Below is a small trained network, with its code and all its weights. Each question gives an input and a class and asks what happens when units are switched off, that is, made to give their printed mean instead of their output.

import numpy as np


def w(rows, s, z=0):
    codes = np.array(rows[::2]) - 128.0
    scale = np.full(codes.shape[1], s)
    scale[-1] = z or s
    return codes * scale


def f(y):
    return y / 2 * (1 + np.tanh(0.7978845608 * (y + 0.044715 * y**3)))


def log_softmax(a):
    a = a - a.max(-1, keepdims=True)
    return a - np.log(np.exp(a).sum(-1, keepdims=True))


def net(x, mask):
    res = np.array(x, float).reshape(1, 7) / 4 @ E
    y = f(res @ A[0][:, :-1].T + A[0][:, -1])
    res = res + np.where(mask, y, B[0][:, -1]) @ B[0][:, :-1]
    return log_softmax(res[-1] @ U[:, :-1].T + U[:, -1])


A, B = {}, {}
E = w([
[196,254,91,169,92,106],'x0',
[136,30,203,151,28,127],'x1',
[162,146,190,99,142,25],'x2',
[86,131,141,76,29,124],'x3',
[44,96,62,91,186,92],'x4',
[159,58,95,141,170,69],'x5',
[184,133,144,47,202,210],'x6',
],0.0084)
A[0] = w([
[63,156,208,27,180,215,254],'n1',
[100,103,51,74,95,182,202],'n2',
[114,186,122,56,166,169,145],'n3',
[158,184,89,142,252,145,195],'n4',
[155,97,149,166,145,164,133],'n5',
[81,66,92,90,126,85,157],'n6',
[138,140,209,44,107,110,213],'n7',
[130,105,129,115,163,254,195],'n8',
[100,170,163,232,45,113,199],'n9',
[61,130,117,127,173,219,149],'n10',
[131,199,122,150,24,55,192],'n11',
[126,64,153,224,150,213,178],'n12',
[108,95,76,66,151,83,221],'n13',
[113,125,187,78,161,128,152],'n14',
[115,179,87,91,194,112,186],'n15',
[224,135,76,100,167,156,186],'n16',
[112,2,128,110,83,41,192],'n17',
[144,101,193,75,129,98,160],'n18',
[185,166,43,135,175,119,155],'n19',
[169,107,81,169,222,105,221],'n20',
[199,128,246,134,132,173,201],'n21',
[164,148,150,101,176,131,240],'n22',
[180,165,132,137,218,88,194],'n23',
[158,144,183,50,110,153,166],'n24',
[138,45,155,216,107,146,201],'n25',
],0.0095,0.0036)
B[0] = w([
[155,112,102,8,48,148,224],'n1',
[93,67,53,145,156,120,185],'n2',
[62,123,98,78,122,84,176],'n3',
[143,180,110,8,191,61,228],'n4',
[188,106,157,88,178,194,155],'n5',
[69,68,128,151,109,114,193],'n6',
[84,167,179,150,3,142,187],'n7',
[185,93,87,46,153,143,211],'n8',
[150,175,67,217,153,130,229],'n9',
[160,36,29,46,145,152,190],'n10',
[137,169,2,247,103,113,232],'n11',
[199,47,172,132,188,240,206],'n12',
[76,99,156,138,109,68,187],'n13',
[159,107,143,98,70,113,159],'n14',
[97,201,79,114,129,104,192],'n15',
[98,194,137,89,166,153,190],'n16',
[73,96,198,217,143,154,249],'n17',
[89,134,162,131,119,149,171],'n18',
[89,159,149,123,181,63,196],'n19',
[113,139,178,78,186,85,207],'n20',
[154,167,206,131,102,167,212],'n21',
[126,192,159,30,105,124,179],'n22',
[94,218,217,115,148,54,202],'n23',
[146,116,179,88,46,135,173],'n24',
[156,85,184,217,155,171,216],'n25',
],0.0063,0.011)
U = w([
[130,159,42,201,107,111,250],'0',
[99,29,1,45,133,145,67],'1',
[240,102,153,134,222,237,121],'2',
[107,114,132,80,12,163,74],'3',
[122,209,131,86,201,79,86],'4',
[50,25,124,155,123,124,143],'5',
],0.0099,0.0026)

Each question gives the input, the list of numbers given to net, and the class t.
The units are the neurons (one row each of A and B). Each row of codes is followed by its name. A weight is (code - 128) times the scale printed after its matrix; where a second scale follows, it is the last column's (A, B and U).
mask holds one flag per neuron, in row order. A switched-off neuron (its flag False) gives its mean, the last column of its row in B, instead of its output. The means were averaged over made-up inputs and are rounded, as every weight is.
A unit's drop is (log p(t) with every unit on - log p(t) with that unit switched off) / (log p(t) with every unit on - log p(t) with every unit switched off).
The circuit of an input: a set's keep is (log p(t) with only the set's units on - log p(t) with every unit switched off) / (log p(t) with every unit on - log p(t) with every unit switched off). Starting from the 12 units with the biggest drops (on a tie, the unit counted first), units are removed one at a time, each time the one whose removal leaves the highest keep (on an exact tie, the one counted first), for as long as the keep stays at least 0.8.
circuit, biggest first: the units of the circuit, biggest drop first
top k neurons: the k neurons with the biggest drops, biggest first
drop of u: that unit's drop, to one decimal
input [4,7,1,0,1,0,6], class 3: top neuron => n7
input [2,-4,-4,-2,5,5,-8], class 4: circuit, biggest first => n20, n19
input [0,-2,-8,-1,-2,6,-3], class 2: circuit, biggest first => n12, n3
input [-4,3,5,3,4,3,6], class 3: top 2 neurons => n1, n7
input [-2,-3,7,7,4,-1,-3], class 5: circuit, biggest first => n17, n4
input [-2,8,0,-2,-4,-3,-6], class 2: circuit, biggest first => n12, n25
input [2,5,7,-3,-7,-3,-1], class 0: top 2 neurons => n11, n9
input [0,4,1,7,-6,-6,-3], class 0: top 2 neurons => n11, n9
input [-6,-8,0,5,-7,2,6], class 1: top 2 neurons => n8, n10
input [1,-2,-2,-4,-2,2,7], class 4: drop of n13 => 0.0
input [7,3,-5,4,0,2,8], class 1: drop of n2 => 0.3
input [-5,0,2,-3,5,4,2], class 5: drop of n6 => 0.4
